B:
Z425: [4.7 -2.2 -15.0 -0.6 11.1 -2.2 -8.0 -12.6 9.9 27.4 -25.8 7.3 -2.4 -18.2 -9.1 -4.7 20.9 -3.5 8.7 -3.2 -21.0 1.0 -4.2 13.0 24.9 -20.1]
Z755: [0.0 2.9 -17.5 14.8 -49.2 -24.4 9.5 -17.3 -12.5 15.8 23.8 6.9 9.8 -6.4 1.2 7.7 -7.2 -5.9 4.9 4.5 -9.9 -17.4 10.6 13.5 10.4 -21.3]
Z450: [40.7 7.5 -40.6 -4.0 22.4 -6.3 0.2 -16.0 16.7 22.2 -25.5 8.4 3.6 -24.5 -12.8 -8.5 6.8 8.4 8.1 -2.5 -23.0 -3.8 -14.7 16.9 12.0 -4.7]
Z843: [23.8 -1.8 22.6 14.4 -13.0 -22.4 0.0 -23.3 -13.3 14.1 40.8 12.7 -1.1 -19.1 -7.7 -3.7 17.1 2.2 17.8 -1.9 -36.0 18.0 16.4 20.4 -7.7 -24.6]
Z834: [16.6 0.4 18.8 7.5 43.7 -13.5 -0.3 -15.8 -16.2 23.6 -6.5 6.4 -20.6 2.3 10.2 -2.9 1.8 -6.5 6.2 -9.8 -27.6 2.0 18.4 14.3 4.6 -15.8]
Z802: [-19.7 6.9 23.0 17.7 -19.8 -22.1 -7.7 -16.1 -17.0 25.5 13.5 -2.1 -14.3 3.2 3.7 8.8 18.8 -8.7 9.4 -0.7 -15.4 -8.3 12.4 1.1 3.0 -24.1]
Z226: [4.9 -1.9 -49.9 -0.2 -51.8 -2.5 4.0 -13.5 14.0 19.0 -17.7 11.4 19.7 -5.6 -19.7 2.5 -4.5 -7.1 3.5 6.4 -9.4 -17.9 -10.1 16.6 36.5 -13.0]
Z40: [-19.3 4.9 -39.8 11.2 -64.4 -25.3 11.9 -11.2 -6.9 19.1 16.0 -7.1 10.6 -7.2 7.7 7.5 5.6 -7.4 -5.2 7.3 13.8 -25.4 -2.6 7.2 13.8 -20.1]
Z402: [-4.8 4.4 -24.2 9.5 -37.1 11.5 -2.6 -0.4 8.6 13.3 20.0 14.5 -4.6 12.3 -19.1 8.6 -15.3 -6.0 1.6 1.3 -10.0 -15.0 -11.6 16.7 26.5 -0.6]
Z456: [-1.3 2.0 -19.9 11.4 -55.0 -28.1 14.8 -13.4 -12.0 14.7 32.9 3.2 11.6 -7.5 0.6 9.1 -3.7 -6.5 2.5 6.9 -6.2 -16.3 6.4 11.7 10.6 -20.3]
Z700: [-1.6 19.2 -48.1 2.6 -30.4 -16.6 5.8 -18.2 3.3 25.8 -16.9 -5.5 7.9 -5.5 4.6 6.2 3.2 1.0 -0.4 6.7 5.0 -32.9 -12.0 1.5 7.1 -5.4]
Z21: [44.5 2.0 -8.9 4.0 40.3 -27.1 5.6 -4.8 -5.2 8.2 29.3 8.2 -9.7 -17.2 7.7 -9.8 -1.4 8.3 3.5 -4.7 -24.3 11.2 21.7 14.2 -10.6 -8.3]
Z779: [4.2 19.6 6.0 18.2 -62.4 9.9 8.4 -13.2 5.1 13.4 72.2 16.5 2.8 -4.1 -24.2 1.7 7.9 -3.0 8.3 2.9 -9.4 16.0 8.1 15.2 2.4 -8.8]
Z835: [32.3 22.9 15.9 15.4 -23.8 30.5 18.7 -20.3 -1.5 6.2 52.1 22.9 -4.1 9.2 -17.5 -4.3 -22.6 -6.9 6.8 -0.1 -7.5 5.0 17.4 27.5 19.4 9.9]
Z289: [20.8 0.7 -16.1 4.8 -62.1 11.3 2.3 -12.1 11.8 -0.5 5.7 19.0 23.1 -5.0 -27.3 1.1 -12.5 -12.2 9.6 5.9 -12.4 5.9 27.7 24.6 43.5 -5.3]
Z765: [-17.8 14.3 -0.2 11.0 -3.6 4.5 14.0 -9.2 -12.5 20.9 12.7 -2.2 -20.4 8.0 14.0 8.5 2.6 -9.3 -5.2 -1.1 9.5 -27.3 1.9 11.5 16.2 0.4]
Z801: [2.2 2.3 0.3 16.1 -54.3 5.4 -6.0 15.4 7.8 -13.6 34.9 3.6 8.7 8.8 -15.0 6.6 0.6 3.7 -1.5 2.9 -5.5 9.1 36.6 10.9 31.0 4.2]
Z393: [24.2 21.7 22.6 15.3 -4.6 22.4 9.1 -14.9 -7.6 5.5 26.3 12.6 -9.5 7.3 -7.9 5.4 -7.8 -5.2 7.2 -3.6 -13.5 -7.9 20.8 25.6 15.0 13.2]
Z476: [-14.6 1.9 -0.7 11.9 -54.6 10.4 -11.9 11.9 8.4 2.1 12.2 3.7 3.7 10.8 -18.9 9.2 12.5 -7.2 1.3 4.2 -3.4 2.2 25.4 5.8 36.8 -1.3]
Z346: [29.3 12.7 -14.3 11.7 -68.6 -11.3 13.2 -28.3 -6.0 8.7 39.5 15.3 24.9 -6.6 -18.2 0.8 -14.6 -6.2 11.5 7.6 -19.6 7.4 25.7 22.9 14.8 -18.2]
Z430: [50.8 -1.7 5.3 6.8 35.4 -20.8 6.3 -13.4 -2.1 11.9 26.4 13.9 -2.7 -23.4 -1.3 -11.4 2.8 9.1 11.9 -4.4 -34.5 19.0 17.3 20.1 -13.3 -15.2]
Z648: [-22.8 16.3 -16.2 12.8 -40.8 -7.0 -9.5 25.0 4.4 3.2 45.4 -11.9 -19.3 24.2 -2.6 11.4 9.9 3.4 -13.4 4.2 16.7 2.9 18.2 -17.5 9.6 2.8]
Z684: [-23.5 -2.0 -4.2 10.4 -8.0 -18.8 4.4 -6.9 -12.8 27.5 5.8 -9.4 -15.9 -6.8 16.8 -0.1 20.2 -10.2 -5.2 -1.0 1.9 -18.0 4.9 4.8 11.0 -19.9]
Z888: [60.6 7.2 3.9 11.6 20.2 4.7 10.8 -23.9 7.5 4.4 40.4 22.3 6.0 -28.9 -23.2 -7.4 0.3 11.3 18.1 -3.7 -40.3 16.9 9.3 30.9 -5.6 2.6]
Z382: [27.0 22.5 -36.2 3.0 17.4 -12.5 -1.0 -7.8 1.4 19.4 1.7 -6.1 -15.7 8.4 2.7 -2.0 -6.2 9.4 -4.4 0.7 3.4 -6.7 10.3 -5.1 -5.2 0.1]
Z800: [33.4 16.9 -19.1 8.8 -15.0 20.3 20.6 -10.7 14.6 5.9 45.8 15.3 1.4 -19.2 -20.5 -5.5 3.6 8.6 5.2 -1.3 -10.8 -5.9 -9.7 27.5 9.1 18.6]
Z530: [41.8 6.9 -22.5 -5.0 40.4 -3.5 -3.9 -18.8 6.1 25.1 -34.7 7.8 -3.6 -7.8 -8.8 -11.0 -7.0 0.8 8.4 -3.8 -23.8 1.1 4.1 16.1 12.6 -6.8]

[15.9 -22.7 -12.7 3.3 17.0 2.0 37.5 15.4 11.6 -13.0 -7.3 11.1 -2.1 -23.7 10.5 42.9 -33.9 4.0 72.1 1.7 -25.2 -17.2]
Z834
[-52.3 -2.9 -3.8 -3.0 4.0 -32.5 41.3 29.2 -27.5 -29.9 -11.4 -39.6 23.4 -14.4 16.8 6.3 -40.3 -19.0 -40.2 46.1 8.6 6.7]
Z40
[-16.5 -12.7 4.4 1.9 48.7 -26.9 60.5 15.5 20.3 0.4 15.1 -19.0 -1.3 -10.5 41.4 23.3 -33.8 7.5 29.9 8.4 -24.6 -21.3]
Z802
[-38.1 13.4 -18.3 -14.1 -34.8 11.3 -12.3 26.0 -4.0 -38.6 10.2 -35.4 24.5 -28.3 9.9 14.8 -16.6 -9.8 -38.2 41.5 -3.4 49.2]
Z226
[-43.9 16.8 11.0 -17.1 -59.0 26.5 8.9 26.8 2.8 -33.6 12.7 -7.1 5.5 -13.0 0.7 40.8 6.2 -0.1 -22.9 54.7 2.8 3.6]
Z402
[-2.7 -13.0 -9.9 -11.7 -22.1 -29.4 19.1 0.7 13.6 25.2 12.6 -39.9 21.4 -14.8 -12.4 -54.0 35.8 33.1 -30.5 41.3 -14.8 -26.3]
Z648
[-18.3 -24.1 19.8 6.7 0.1 -28.1 53.6 9.7 4.0 -56.9 -3.9 12.6 -3.7 -0.4 -3.1 30.8 -30.8 0.7 -2.7 29.8 -17.0 -8.1]
Z765
[-11.1 2.5 15.0 -5.7 20.2 33.9 23.8 25.5 -21.9 -44.0 -6.1 -19.8 7.8 18.5 -6.4 27.6 37.5 37.5 -26.9 25.2 10.0 34.7]
Z800
[-26.6 -9.9 -13.0 0.7 26.3 -61.3 57.0 14.2 -0.3 -34.7 -8.5 -18.3 -4.2 -16.6 7.7 18.8 -38.1 -4.8 23.3 25.3 -3.6 -9.8]
Z684
[-4.9 6.1 -37.2 -10.6 13.4 -15.8 2.0 22.6 22.0 -21.8 6.3 -26.4 -4.7 -27.9 11.1 22.4 -11.8 12.3 36.0 10.4 -10.5 33.7]
Z425
[12.1 9.1 2.3 -8.7 35.4 64.7 21.6 32.7 -23.4 -3.4 -6.2 -18.2 13.4 7.3 11.4 43.6 36.0 39.6 25.2 1.7 1.6 21.7]
Z888
[14.4 -6.4 -25.1 -5.2 11.3 13.3 31.9 24.0 -36.0 10.1 -33.6 -13.9 29.0 -22.7 -8.7 23.0 9.0 26.5 45.9 10.1 1.0 -6.9]
Z21
[-1.0 -19.9 -5.4 -7.8 42.1 40.4 13.2 36.2 10.5 4.2 28.6 -68.0 -15.0 11.3 20.9 -20.0 23.2 -1.9 -10.4 32.6 17.8 -15.6]
Z779
[-21.6 16.3 7.6 4.6 8.5 -10.2 -0.6 -33.3 12.6 -13.5 40.4 -20.7 16.4 -23.3 5.1 -23.7 16.5 19.4 3.5 16.0 -54.5 7.7]
Z476
[38.8 -30.4 -30.0 -7.6 -7.6 32.9 -13.9 31.2 17.2 -8.4 -14.2 -7.2 20.7 -27.2 5.2 21.3 -20.0 14.5 27.0 2.1 -22.4 33.8]
Z530
[-44.5 -3.5 1.7 0.7 10.4 -3.2 40.2 24.0 -31.3 -16.7 -2.7 -35.3 26.5 -16.7 24.4 14.9 -38.3 -22.5 -13.3 35.8 0.0 -7.8]
Z456
[-6.2 -25.1 4.0 8.1 39.0 63.5 2.1 22.4 -19.6 -2.5 15.3 -49.4 25.8 -10.7 34.7 -12.0 -26.6 -26.2 -3.8 15.7 -18.6 -1.1]
Z346
[-15.3 -23.1 -2.3 -9.1 -4.7 -19.2 25.6 37.0 1.4 -20.2 -14.6 -27.4 32.1 -6.0 18.1 7.8 -29.6 17.6 -61.7 30.8 -8.0 35.8]
Z700
[-9.8 4.9 -11.5 -2.7 63.2 21.4 46.7 28.6 -10.6 14.2 7.3 -37.9 -1.4 -8.9 37.4 31.6 -7.7 7.7 55.2 4.3 0.6 -17.3]
Z843
[-39.9 -4.6 6.2 0.1 6.9 5.4 39.2 25.2 -25.8 -16.0 -2.6 -26.2 24.7 -16.8 26.3 21.3 -40.3 -20.5 -7.7 32.3 -6.9 -11.0]
Z755
[12.2 5.4 -21.5 -6.6 33.6 27.4 32.9 29.6 -28.1 10.5 -20.2 -18.0 18.2 -16.9 8.5 38.0 8.6 27.6 57.3 1.2 1.9 2.3]
Z430
[7.6 2.6 -32.5 -20.8 -7.0 14.8 -3.1 45.0 0.3 -16.7 -20.1 -22.7 19.6 -17.1 1.0 36.9 6.6 36.1 -4.7 15.3 5.9 56.6]
Z450
[-14.4 4.6 2.3 8.5 4.6 47.6 -30.3 -16.2 -6.9 -28.5 31.8 -30.1 26.3 -28.0 11.7 -12.4 -6.3 -15.7 5.3 14.3 -46.1 22.5]
Z289
[42.3 -47.4 -20.8 -9.7 -11.2 6.2 9.1 30.9 9.0 18.8 -24.6 -19.2 39.2 -13.4 -5.4 -19.4 0.7 36.4 -24.4 18.0 -17.0 9.8]
Z382
[8.8 -22.3 44.4 16.2 27.8 34.1 32.0 -13.7 7.1 -41.7 17.6 19.3 8.2 10.0 5.5 22.8 2.9 29.9 7.5 0.6 -54.0 4.9]
Z393
[-21.2 16.5 14.2 6.9 8.1 7.1 2.1 -37.8 -13.7 -2.1 29.3 -21.2 32.5 -20.8 -2.2 -29.4 29.9 23.3 0.0 17.4 -50.7 -1.3]
Z801
[29.7 -49.0 24.4 14.0 22.9 75.4 -0.3 11.0 7.8 -42.0 19.6 -10.9 -6.2 7.9 -2.4 -1.2 2.4 -10.2 13.3 16.3 -25.0 -10.5]
Z835
